Below are the code and all the weights of a small trained network. Each question names an input and a target symbol and asks about switching units off, where a switched-off unit gives its printed mean instead of its output.

import numpy as np


def w(rows, s, z=0):
    codes = np.array(rows[::2]) - 128.0
    scale = np.full(codes.shape[1], s)
    scale[-1] = z or s
    return codes * scale


def softmax(a):
    e = np.exp(a - a.max(-1, keepdims=True))
    return e / e.sum(-1, keepdims=True)


def log_softmax(a):
    a = a - a.max(-1, keepdims=True)
    return a - np.log(np.exp(a).sum(-1, keepdims=True))


def net(x, mask):
    ids = ['αβγδεζθλξπστφψω'.index(c) for c in x.split()]
    T = len(ids)
    res = E[ids] + P[:T]
    u = 0
    for l in range(3):
        r = res
        for j in range(3):
            rows = slice(3 * j, 3 * j + 3)
            q, k, v = (r @ M[l][rows].T for M in (Q, K, V))
            z = softmax(np.where(np.tri(T) > 0, q @ k.T / 3**0.5, -1e9)) @ v
            o = O[l][rows]
            res = res + np.where(mask[u + j], z, o[:, -1]) @ o[:, :-1]
        u += 3
    return log_softmax(res[-1] @ U[:, :-1].T + U[:, -1])


Q, K, V, O = {}, {}, {}, {}
E = w([
[47,145,206],'α',
[191,144,59],'β',
[127,144,139],'γ',
[190,203,198],'δ',
[48,74,86],'ε',
[187,194,84],'ζ',
[203,14,61],'θ',
[117,106,179],'λ',
[109,217,132],'ξ',
[93,12,99],'π',
[175,79,177],'σ',
[252,146,69],'τ',
[111,155,104],'φ',
[117,78,205],'ψ',
[161,7,199],'ω',
],0.015)
P = w([
[17,170,15],'0',
[13,138,32],'1',
[32,145,28],'2',
[24,166,27],'3',
[32,163,17],'4',
[32,137,16],'5',
[19,163,3],'6',
[30,158,28],'7',
[23,162,4],'8',
],0.0023)
Q[0] = w([
[96,143,97],'0.h1',
[157,133,136],'0.h1',
[134,167,114],'0.h1',
[88,104,114],'0.h2',
[86,91,133],'0.h2',
[111,168,96],'0.h2',
[155,146,142],'0.h3',
[88,133,4],'0.h3',
[132,125,199],'0.h3',
],0.02)
K[0] = w([
[58,153,172],'0.h1',
[134,153,73],'0.h1',
[107,112,49],'0.h1',
[64,140,45],'0.h2',
[69,91,92],'0.h2',
[158,249,141],'0.h2',
[147,101,188],'0.h3',
[31,86,2],'0.h3',
[168,191,204],'0.h3',
],0.013)
V[0] = w([
[83,147,107],'0.h1',
[254,187,146],'0.h1',
[157,97,100],'0.h1',
[247,134,175],'0.h2',
[212,125,207],'0.h2',
[172,57,225],'0.h2',
[167,211,227],'0.h3',
[159,121,202],'0.h3',
[164,105,165],'0.h3',
],0.0094)
O[0] = w([
[156,111,193,167],'0.h1',
[54,88,46,123],'0.h1',
[2,199,157,94],'0.h1',
[4,165,95,79],'0.h2',
[60,71,52,70],'0.h2',
[62,161,5,1],'0.h2',
[55,177,75,15],'0.h3',
[37,129,19,61],'0.h3',
[68,114,80,90],'0.h3',
],0.0064,0.00084)
Q[1] = w([
[2,183,246],'1.h1',
[190,174,189],'1.h1',
[77,196,153],'1.h1',
[78,83,136],'1.h2',
[156,142,110],'1.h2',
[186,84,131],'1.h2',
[166,125,148],'1.h3',
[161,209,106],'1.h3',
[94,84,147],'1.h3',
],0.012)
K[1] = w([
[254,25,62],'1.h1',
[229,88,115],'1.h1',
[158,157,186],'1.h1',
[110,51,86],'1.h2',
[139,172,151],'1.h2',
[37,177,151],'1.h2',
[126,109,181],'1.h3',
[80,235,189],'1.h3',
[81,108,181],'1.h3',
],0.0096)
V[1] = w([
[70,59,129],'1.h1',
[156,78,83],'1.h1',
[153,1,76],'1.h1',
[190,115,45],'1.h2',
[118,11,168],'1.h2',
[78,148,166],'1.h2',
[138,88,7],'1.h3',
[61,95,97],'1.h3',
[86,216,227],'1.h3',
],0.0046)
O[1] = w([
[127,125,163,52],'1.h1',
[163,93,133,168],'1.h1',
[166,109,98,209],'1.h1',
[217,112,139,100],'1.h2',
[209,65,162,104],'1.h2',
[69,149,141,131],'1.h2',
[224,67,128,1],'1.h3',
[93,202,253,12],'1.h3',
[63,62,48,195],'1.h3',
],0.0066,0.00076)
Q[2] = w([
[198,29,127],'2.h1',
[198,4,168],'2.h1',
[84,115,152],'2.h1',
[159,69,202],'2.h2',
[54,124,70],'2.h2',
[95,26,185],'2.h2',
[179,131,74],'2.h3',
[165,91,53],'2.h3',
[96,57,22],'2.h3',
],0.014)
K[2] = w([
[176,44,135],'2.h1',
[174,5,152],'2.h1',
[109,131,109],'2.h1',
[129,60,200],'2.h2',
[102,160,98],'2.h2',
[109,66,138],'2.h2',
[162,125,101],'2.h3',
[197,112,105],'2.h3',
[110,77,103],'2.h3',
],0.02)
V[2] = w([
[65,73,129],'2.h1',
[124,121,209],'2.h1',
[132,2,84],'2.h1',
[115,160,149],'2.h2',
[84,137,231],'2.h2',
[66,50,147],'2.h2',
[34,22,213],'2.h3',
[116,228,197],'2.h3',
[138,103,197],'2.h3',
],0.0071)
O[2] = w([
[121,62,127,60],'2.h1',
[152,130,219,148],'2.h1',
[159,126,105,254],'2.h1',
[120,163,162,85],'2.h2',
[136,96,151,91],'2.h2',
[164,1,160,105],'2.h2',
[128,65,168,84],'2.h3',
[133,143,196,122],'2.h3',
[72,125,165,194],'2.h3',
],0.01,0.00081)
U = w([
[147,140,165,156],'α',
[192,180,100,116],'β',
[188,146,193,165],'γ',
[214,99,168,107],'δ',
[193,139,38,33],'ε',
[224,115,75,184],'ζ',
[208,53,60,36],'θ',
[110,210,214,93],'λ',
[107,26,158,92],'ξ',
[101,111,94,254],'π',
[114,76,165,199],'σ',
[187,61,122,90],'τ',
[78,123,243,29],'φ',
[110,185,102,90],'ψ',
[129,116,156,155],'ω',
],0.011,0.008)

Each question gives the input, a string of symbols that net reads in full, and the target symbol t.
The units are the heads (3 rows each of Q, K, V and O). Each row of codes is followed by its name. A weight is (code - 128) times the scale printed after its matrix; where a second scale follows, it is the last column's (O and U).
mask holds one flag per head, layer by layer. A switched-off head (its flag False) gives its mean, the last column of its rows in O, instead of its output. The means were averaged over made-up inputs and are rounded, as every weight is.
A unit's drop is (log p(t) with every unit on - log p(t) with that unit switched off) / (log p(t) with every unit on - log p(t) with every unit switched off).
The circuit of an input: a set's keep is (log p(t) with only the set's units on - log p(t) with every unit switched off) / (log p(t) with every unit on - log p(t) with every unit switched off). Starting from all 9 units, units are removed one at a time, each time the one whose removal leaves the highest keep (on an exact tie, the one counted first), for as long as the keep stays at least 0.8.
circuit, biggest first: the units of the circuit, biggest drop first
most important unit: the unit with the biggest drop
which heads matter: for each layer, one digit per head in row order, 1 if its drop is at least 0.15 and else 0, layers parted by /
input ε ω ω φ ψ λ φ δ, target ψ: circuit, biggest first -> [0.h3, 0.h2]
input γ ψ τ θ ε α ψ, target γ: circuit, biggest first -> [0.h2, 2.h1, 0.h1]
input ξ λ τ δ δ α ψ ω, target π: most important unit -> 0.h3
input π θ ξ ε, target δ: circuit, biggest first -> [0.h3, 0.h2]
input τ τ ψ, target ξ: circuit, biggest first -> [2.h2, 2.h3]
input σ β ξ δ α ψ ξ ζ, target π: which heads matter -> 010 / 000 / 100
input ξ γ ξ δ, target ψ: which heads matter -> 001 / 000 / 000
input π λ σ δ β σ β, target π: which heads matter -> 110 / 110 / 101
input ω α λ φ ψ α, target φ: which heads matter -> 000 / 001 / 101
input ξ ξ ξ ε α ψ ε β, target γ: circuit, biggest first -> [2.h1, 0.h2]
input ε ε ξ ψ, target γ: which heads matter -> 010 / 001 / 100
input δ φ β ψ, target π: which heads matter -> 101 / 000 / 100
input ε ξ γ ξ φ ζ, target γ: which heads matter -> 111 / 000 / 100
input ξ ψ δ ξ ψ α ζ, target π: circuit, biggest first -> [0.h2, 2.h1, 0.h3]
input α φ ε φ, target γ: circuit, biggest first -> [0.h3, 0.h2]
input φ α ψ φ τ, target ε: circuit, biggest first -> [2.h3, 2.h2]
input γ ζ τ, target ε: circuit, biggest first -> [2.h3, 0.h1]
input γ δ β λ, target π: circuit, biggest first -> [0.h3]
input ζ σ β δ δ λ, target π: which heads matter -> 001 / 000 / 100
input ξ ζ β ζ ω ε δ α δ, target π: which heads matter -> 011 / 000 / 000
